[  52  496  209 -298 -434  258  297 -377 -201 -160 -164  -52 -236  412
  -72 -137 -171  -13  -43  134  234 -129   48 -184   83 -117  -41  221
 -157  245 -531   30  200 -192 -162  124  160  267   90] -> tibuf
[ 110  -59 -206  -27  164   43 -203 -100   53   73  100   60   -3 -146
  -72   84 -146    2   12  -25   61   46  -67   81  114  -23    2   76
 -194  -31   -9   48 -167   37  -39  -77   93  -86    2] -> Nidez
[ -88  -22  -76  -57   90  -53   72   39   39   52   -1 -223   50  -11
  -21   73  237  -92   66   -4   -1   81   34   53  -38  122   76   91
  124  -40   23 -126   69   35   87   -8   72  -61   97] -> Lemug
[  67  199  203  -26 -220  -11  148 -176    9  -50  -15  -83   65  258
 -102  -10   13  -94  -10  -63  -76  -18   73   33 -127   35   57  159
  -29   33 -168  -38  204 -211  156  220  161   61  -37] -> maki
[ 154 -414 -386   -2  621  116 -626  706  -64  521  633  192  -14 -273
 -386 -355 -158   38  422  -11  569 -170  -11  481  249  245  336  -23
  160 -431  519   22 -202  816 -559 -367 -241 -366  144] -> Lemug
[ 131   28  -80  -23  -15  224  -87  424   29 -221  181   10  -77   -5
   12    3  161  -14   71   29  -60 -200  -20  -62    3 -185  287   67
 -158 -170 -111 -377  124  174  -22  -38  235  108   49] -> mozi
[ -94 -166  402 -134  -74 -301  -85   64  388  -92   96 -305  -97  272
  376   47  -43   42  212  211  -77    8  167  -23 -116  -43  145  289
 -150  -88 -137 -320  252   83   58  -97  416  220   44] -> bofir
[  -9  239  185   15 -183    6  290   11 -108 -167  -99 -108   28  200
   70    6  -15  -68 -107   31   -8  -57  111 -100  -65 -105  -13   56
  -73  124   11  -70  275 -363   57  -20   38  174  -92] -> maki
[ -16  152  123  -50 -108   46  169   75 -121  -85  -27 -196  -74  120
  -98  -23  146   43  -48  -90  -97  -79   90  -40 -116  116   47    8
    2   72   23  -95  206 -186  -16  136  -40   45    7] -> mozi
[ 235  437 -452  -34  601  522  473  451 -435   92 -190 -753   63  122
  -97  -38  748 -474   39  118  -15  -42 -348  -44  -73  -11 -111 -538
  112   46  174  -62  -95  -72  -86  202 -599  224  159] -> Nidez
[-119    2  -33  -62   88  -55  262  297  103 -146   45 -573  -42  -38
  191  172  234 -223  202   99    5   12  147   88  -56  -24  317  102
  160 -113   16 -278  295 -120  195 -170  290   42   36] -> fotik
[ 216 -122 -155  -53  311  107 -210  131   64   92  139 -148  107 -181
  -14  -89  -69   27    6   22    2  -49   -5  -66   27 -148 -122   -3
 -221  -87   85 -233 -155  -30 -124  -25  146  -12  112] -> mozi
[ -68 -157 -130    2  459   60   -7  432   85 -263  182  -19  185 -189
  469  171  -63  136  -21  210   39  135    4  -74  245 -236  284  169
 -179   66  114 -283  -72  -21 -142 -559  -69  208 -137] -> bofir
[ 233   70 -138  -16  278  127  -34   13   90  -19  102  -45  140 -104
   17   34  -69  -93   88   46   79  -36  -60   45   37 -199   37    8
 -268  -51  -35  -58 -118  -31  -30 -113  122   96  -30] -> bofir
[  80  252  162  -45  -76   64  278  -81  -91  -69 -127  -78  -39  274
  -65  -47  -20  -11 -107   17  107  -10   -6  -47  -88  -62 -124   12
 -191   82  -15   70  166 -240 -120  -63 -121  169 -131] -> Fiku
[-116   21 -121  -23  111 -111   48 -256  108  220   29  -83  -64   21
 -162  142   25  -65   63  -70    5  146   -1  115  -63  218  -86  108
   78  -69   62   99  -74  -59  169  -60  -15 -139   22] -> maki
[ 112 -208 -177   58  394   68 -112  119   37 -111  205  260  140 -162
  -84   54    6   65  168   69  205   30  -62    8  -22 -233  257   74
 -273  -16 -109 -146   57  152   18 -164  176   94   39] -> memid
[  83  270  251  -27 -174   22  277   11  -38  -87  -63 -216   65  233
  -66  -39  117  -64  -78  -96  -69  -88   76   53 -106   86   -3   41
  -27   72  -31  -95  211 -260   50  149   29  120   -7] -> Fiku
[ 296 -189  114  -53  189 -202 -537 -447  155  -71  553  -57  250  307
  197   60 -218  326  -87  -86 -249  123  167   59 -196 -152  269 -105
 -320  -74  -81 -272 -128  356  325 -165  712  -23   32] -> Nidez
[ -21 -122 -130  -95   17  -39   46   -8  144  159  -21 -180  -33  -82
 -175  213  241 -130  186 -114   42  198  -16  199    6  255  136  155
  148 -141  -14  -73   23  118  106   43   70 -129  121] -> rudat
[ -37  263   50  -31 -302   91  550 -103 -119 -165  -92 -217   -9  240
 -115  -23  220 -181   55   44  -20   26  145  -59  -81   29  153  272
   90   64  -74   29  386 -412  199  184  198  208   18] -> tibuf
[ 379  -44 -251  -50  385  209 -169   56  232    3  189 -367  278  -30
 -160   -4  135 -131  240   15   38  -26 -146  171  144  -19  366   30
 -465 -213 -142 -260 -173  331  -88  129  437   17  135] -> fotik
[ -47  216  176   19 -214   89  132  -15 -107 -109  -76  -13  -31  120
 -110  -42   68    7 -155 -111 -141 -104  190 -198 -117   62 -104  107
   99   47   30 -153  191 -393  108  120   64   84  -49] -> Nidez
[ 222   85 -228  -89 -117  242   34   53  -82 -162   28 -392   -6  206
 -122  -77  150  -11  -89  -80  -51 -208   -4  -87    5 -133  191  -99
 -216   -6 -110 -274   95 -114   -8  186  369  -67  276] -> maki
[ 177   23 -130  -27  195   94  -92  -17   76   -6   89   -2    8 -103
   11   24  -98  -22   36  -10   47  -77  -62   14   40 -141  -11   -1
 -288  -60  -11  -35 -115  -10  -54  -88  112   44  -16] -> memid
[ 212  -55 -118  -33  268   66   -3  189   83  -19  109 -223  127 -155
   -1  -41   81  -77  130   -6    4 -117  -21   61  -65 -168  101  -36
 -279  -86   44 -211  -23    3  -10   -4  169   77   15] -> kuri
[-123  -63 -113  -33  -65 -170  -19 -208  105  147   23 -107 -144   70
   11  231  119   12  -26   -8 -176  158   42   72  -62  188  -87   36
  182  -61  146   47  -56   64  159 -131  131 -179   27] -> Nidez
[-322  231  436  -61 -456 -169   83 -288   49 -333 -258  -38  273  296
  338 -147 -380  -22 -238 -130  240   -4  230  -91  212   12    5  337
   -1  310 -238  370  410 -450  -30 -141   -7  182  -57] -> Fiku
[-256   45  -32  -40    3 -216  118 -230   48  109    5 -219  -48  180
   58  193  110 -123   62   34   41  177   20  137  -40  230  -18  185
  176   -1  -12   22   81   55  226  -94   57  -29   -1] -> rudat
[ 149  244  243  -77 -196   49  110  -21   97 -106  -23 -164  -36  210
   19  -34   -3  -46 -115   -7  -30  -62   87   -2  -17    8   71   54
 -134   74  -89 -216  143 -169    3   63   59   65    3] -> Fiku
[  89   29   -3  -76  166   13 -117 -140  119    5   63   56   39  -89
  -62   57 -205  -20   65  -42  109    3  -52   98   80  -24   34  143
 -315    3 -124   39 -123  -29  -93  -10  133   26  -68] -> rudat
[ 114  184  235   11  -33    5  215  119   54 -257   92 -141   85  193
  146  -68  -43   36   33   85   61 -172  121 -105  -94 -275  135 -125
 -363  174  -50 -323  207 -175   39  -76  162  296  -27] -> tibuf
[ -13  120  363  -18 -227 -165  134  -92 -112  -69   56   -3   42  239
  105   60 -128  -12 -148  -55 -245  -28  245  -67 -287  -99  -98  -42
  138  163   84  -98  220 -561  258  128 -131   96 -203] -> fotik
[ 111    2  -89  -27  151  193  -71  291  104   -4   71 -163  106  -82
  -39 -124  112 -142    4   -1  -49 -167  -65  -56   33  -68  -28 -104
 -146  -51   55 -348 -116   60  -75  256  -15   82  118] -> maki
[  52  245  165  -69 -194   33  164 -131   -1 -172  -40 -161  -16  292
  106   34  -50  -70 -172  -46   64    7  105   22   25  -29    0   22
    1   36  -57  -38  136 -249    5  -98  205   10    1] -> rudat
[-129  -73  -22  -56  -87 -147   -9  -68   73  113  -56 -191 -184   41
   24  189  131  -50  -18  -31 -208  100   95   -8  -79  159 -127   78
  161  -45  155  -41   35  -98  202 -116   61 -118  -30] -> tibuf
[  39  235  -48   -5   23   43  404  138   -2  -44  -15 -386   48  138
 -237   27  423 -163  262  -20   -1 -186   17   56 -164   19  211   13
 -160  -17   -2 -113  193 -144   55  138  179  187    9] -> tibuf
[ -79  245  247  -58 -216  -74  201 -112  -46  -94  -52 -121  -34  258
   90   19  -91 -112 -125  -29  -32  -31   61   27  -26   28   -7  118
  -10   87 -127  -28  210 -330   96  148   81   52  -26] -> Lemug
[ 211 -132 -162  -21  245   51 -188  159   42  -66  143    4   56 -250
  -69    0   25   14   90   -9  105  -50   12    5   51 -171  151   86
 -364  -30   28 -170   40   51  -27 -152  276   33   69] -> rudat
[ 103   14 -110  -26  196   38 -103  -98   47   50   98  122  -59 -118
   18   61 -184   -6  -92   33   37  -19  -62   -6   38 -151 -110   -9
 -177   -8   10    8 -129  -54  -30 -128  -20   22  -71] -> memid
[  24  302  167  -75 -285   29   93  -95  -38  -32  -37 -116 -122  212
 -112  -90  -91 -151 -133  -58  -68 -116   74   23  -59   58  -97  -10
  -66   88  -34   10  200 -259  128  121 -117  -53   13] -> bofir
[  -2   85  155  -26 -261    5  144  136 -112 -115  -49 -132  -46  228
    4  -29  189  -64  -81  -37  -84  -56  112  -82  -68    7    8   74
  -10   57   48 -202  313 -221   63  163   11  101  -37] -> mozi
[  87  277  102  -12 -206   76  198  -66  -84 -120  -88  -66   46  186
  -50   17   77  -93  -51  -43   49  -29   35  -16  -63  -56  -74    2
  -50  113  -39   75  126 -258  -19   68   -3  108  -54] -> bofir
[-197  -18  -67  -35  -82 -123   19 -152   29  138  -72  -43 -163   69
  -33  158  177  -64  -29  -65  -90  106   48    4  -31  229 -127  123
  233  -56   86   19   38  -20  192  -41   22  -89   40] -> mozi
[ 174  251   50 -131  205  -10 -148 -391  186 -122  130  252  224  153
  256  270 -223  110   35 -103 -109   64  -41   95   39  -76  174  170
 -471  140 -122  194 -320  153   20 -422  338  219 -179] -> rudat
[ 139  136   -5  -45  203   25    7 -124  174   21   29 -169  250  -47
  -65  102  -55 -144  166   38  102   58  -69  134   11  -52  137  149
 -223  -24 -176  141  -38  -95 -133   54  -15  103 -109] -> maki
[ 241  -86  -91  -15  218   25 -156   44  172   -6  116  108   92 -119
    3   23  -48  -23   60  -43   65  -37  -52   85   39 -156  115   77
 -346  -72  -27  -96  -38   10  -31  -69  183    3   12] -> Nidez
[  46  316   66  -44 -182   69  333   52 -155 -102  -80 -309   49  258
  -18  -75  126 -179  -38   20  -15 -130   69  -20  -74  -57   28   23
  -55   74  -16  -87  257 -357   47  131   51   70   26] -> Nidez
[-113  600 -121  -26 -114  155  675  198 -328  -36   75 -528 -126  319
 -173 -204  177  -88 -113   47 -142 -506  -32  -77 -307 -129  -14 -197
   74   67  120   44  128 -409 -103  200 -247  271  -82] -> rudat
[-234  -49   41  -40   36  -92  250  218  -94  -24   27 -226 -104    9
   -5  113  273  -48  144   73  -31  117   93   -3 -213   59  108   38
  235    5  150   -6  264  -10   29  -57    1   47  -91] -> memid
[ 153  -63 -183  -66  216   90 -296  -71  149    0  125   27   18 -230
 -164   29   79  -39   57 -183  -46  -70  -35   61   37   33  180  199
 -239 -106 -171  -58  -19   -2  108   93  204  -89   86] -> kuri
[-197  -97  -26  -27   33 -232   46 -151   69   99   -4 -124  -64   83
   78  216  195  -14   17  -39  -94  160   75   54 -119  150  -90   95
  205  -53  122   13   30  -13  190 -129  123  -55  -39] -> mozi
[ 203  -88  -93  -16  223  122 -331  345  124    0   10  198  -60 -297
  -74   44  154   18  160 -103 -110 -226   67  -51    8  -59 -104   49
 -111   -7  175    1 -129 -171  -58 -309 -127   44    6] -> Fiku
[-211   78   12  -33   28 -167  214 -251   81    7  -15 -135  -67  130
   49  198  144  -83    1   86   -7  177   16   94  -84  122   29  170
  199   -3 -116   19  100   57  245 -149  140   32  -40] -> Lemug
[ 395 -128 -302   53  284  130 -273  -50  191   62  234   -8  131 -189
  -78  -29  -57   -8   11   31  145   68 -106   67   59 -279    7  -68
 -197 -236   21   42 -307  138 -157 -101  290  -71   21] -> maki
[ 269  -70 -250  -56  325  160  -41  247   50  116  164 -296   90 -216
 -160   -5   48 -108   43   -1  132   38  -53  117   82  -68  108 -126
 -201 -112  190 -253 -164   46 -152    7   -4  -56   90] -> maki
[  89  252  255  -17 -171   71  255   -3   12 -101 -110 -136 -114  146
  -70  -71   10  -22 -122  -55  -80 -119   65  -25  -49   56  -44  -26
 -130   47  -31 -162  160 -240   -7  142   62   65  -52] -> Nidez
[ 178   88  -53   90 -280   43  182  190 -108 -112  -38  -54  172   50
 -301  -70  141 -135  208 -139  318  -97  -52  128  -27 -108  201  110
 -348  202  -75   43  300 -250  -97  372  -65   97  -46] -> bofir
[ 150   -9 -132  -45  123  115 -259  202  137   50  131  -17   12 -114
  -29  -73   79  -82  -48  -64 -139 -147   26  -83   44 -101  -43  -17
 -139 -150  129 -252 -154  -38   58  -64   42  -51   54] -> bofir
[  85   28  270  -32 -376  -38  -34  -23   89 -217   54   24 -187  141
  -47   46  -22   55  -86  -83    0   18  199  -64  -48  -19  147  237
 -174   39  -77 -258  280 -197   95   92  390   60  -46] -> maki
[ 280   53  -54   31  342   63   23  130   46  -41  188 -170  187  -27
   12   24  -22   32   99   69   62 -133    2  -22  -72 -250  125  -55
 -399   -2   43 -284   -5  -37  -45 -120  192  274  -31] -> fotik
[ -65   74  217 -211 -164 -366 -388 -384  264  260  224 -827  218  128
  269  163 -322  -60 -216  104 -324  267  303  120   74  302  -83  156
  202 -192   99 -285 -195  -93  155  -62  194 -298  138] -> Nidez
[  25  278   82    9 -137   17  289  -98 -179 -110 -102  -94   56  205
    7   -8   21   -5 -154   39   50   -2   89 -112  -67 -126  -46   57
  -36  133   -1   71  237 -357   -1 -144  -18  137 -102] -> Nidez
[  96 -143 -210  -40  104   73 -172   28   75   35   47    0  -15 -178
  -52   -1  -87  -28  122    8   75  -78  -89   13   29 -128    1   -6
 -169  -36  -90  -28 -103   77  -52   74  -26    2   28] -> Lemug
[   0   48  -74  -16  116 -160  187 -104  -10   18    3  103  -34   99
   63  287  135   45  152   25  113   88   11   84  -64  -56   87  247
 -146   98   38   91  101  -60   63 -402  242  160 -114] -> Lemug
[ 105   -9 -275  -35  241   97 -156   75  -41    5  103   12   46 -171
 -139   20   78   -9   79    1   16  -33  -64  -21   -9 -129  -22  -31
 -230   38   65   73 -184  -42  -54 -106  -26    2   36] -> Nidez
[ -37  -37  -14    2   17 -126  189  -20   90   14   46 -305  -12   37
   27  162  197  -91  111  -30   43  114   46  144 -103  114   70  103
   57  -70   54 -181   86    4  139   73  256   17  -22] -> fotik
[-127  -30  -42   -4   58  -61  107   23   68   91   29 -193  -18  114
   22   88  245 -127  -18   18 -128  127   46  -13  -68   98  -14  -80
  227  -68  161  -94   56  -49  144   46  -65  -41   -5] -> mozi
[ 220   63 -452   -6  356  111  -31 -198   65  277  -99  -66  190 -105
 -159  122  -71 -162  225   60  100   88 -314  101  132 -141 -263  -62
 -348  -45   52  553 -462 -147 -274 -132 -243  -40 -102] -> memid
[ 259  -69  -96   15  217   74 -152  168  177  137  137 -123   10 -166
  -30   16   15  -64   98    5  -85  -70  -30   18  -39  -53  -22  -58
 -196 -181  160 -234 -133   38  -21   60   29   45    9] -> Fiku
[ 246  -40 -188   -4  289  122  -73  -20   78   80  150   51  104  -56
 -108   13 -111  -40   62   79  101    5 -107   77   24 -164   30   -2
 -269 -128    0  -88 -171   90 -122  -25  142   13  -29] -> Nidez
[  15  252  191  -72 -181   64  281   35 -112 -177  -52 -162   85  245
  -38  -83  213 -114    4  -22   32  -77  104  -35  -87  -24  132   69
  -37   90  -89  -59  331 -168    7  157   57  211  -29] -> mozi
[-177 -168  -11   57 -374  -13  -18  307 -201   48  -62 -314 -205   17
 -299 -154  410  -22 -177 -360 -287 -195   59 -103  -20  442  -81 -170
   22  202  257 -570  182 -193  297  899 -331  -59  214] -> Nidez
[ -40    4   10   -9  -20 -185   24  -69  187  183  115 -131  -25  147
  -46  240  106 -112  128   22  -90   82   57  176 -107  156   97   95
  161 -131   84  -81   56  112  186 -101  183  -54    7] -> fotik
[-130   27  237  -64 -396  -39   74  -31  -78 -145  -77 -129  -80  196
   -1  -19    8  -54  -39  -48  -42  -68  190  -32  -51  111  104  148
  200   39 -117 -166  293 -124  121  259  214   17   40] -> maki
[-106   11  245  -82 -246 -185  276   94 -120 -137   -7  -53   -9  149
  104    7  -29  -34    4   52  257   50  111   77 -109 -136  148  142
  -58   57   -2  -45  408  -67  -98   -3  108  139 -120] -> maki
[  97  -10 -128  -13  230  108 -112   62   75  -29  118   21   65 -129
   18    7  -20  -23   -2  -13  -45  -42    5  -44   64  -71  109   79
 -161  -63   21 -141  -67  -40   31  -67   63   47  -21] -> Lemug
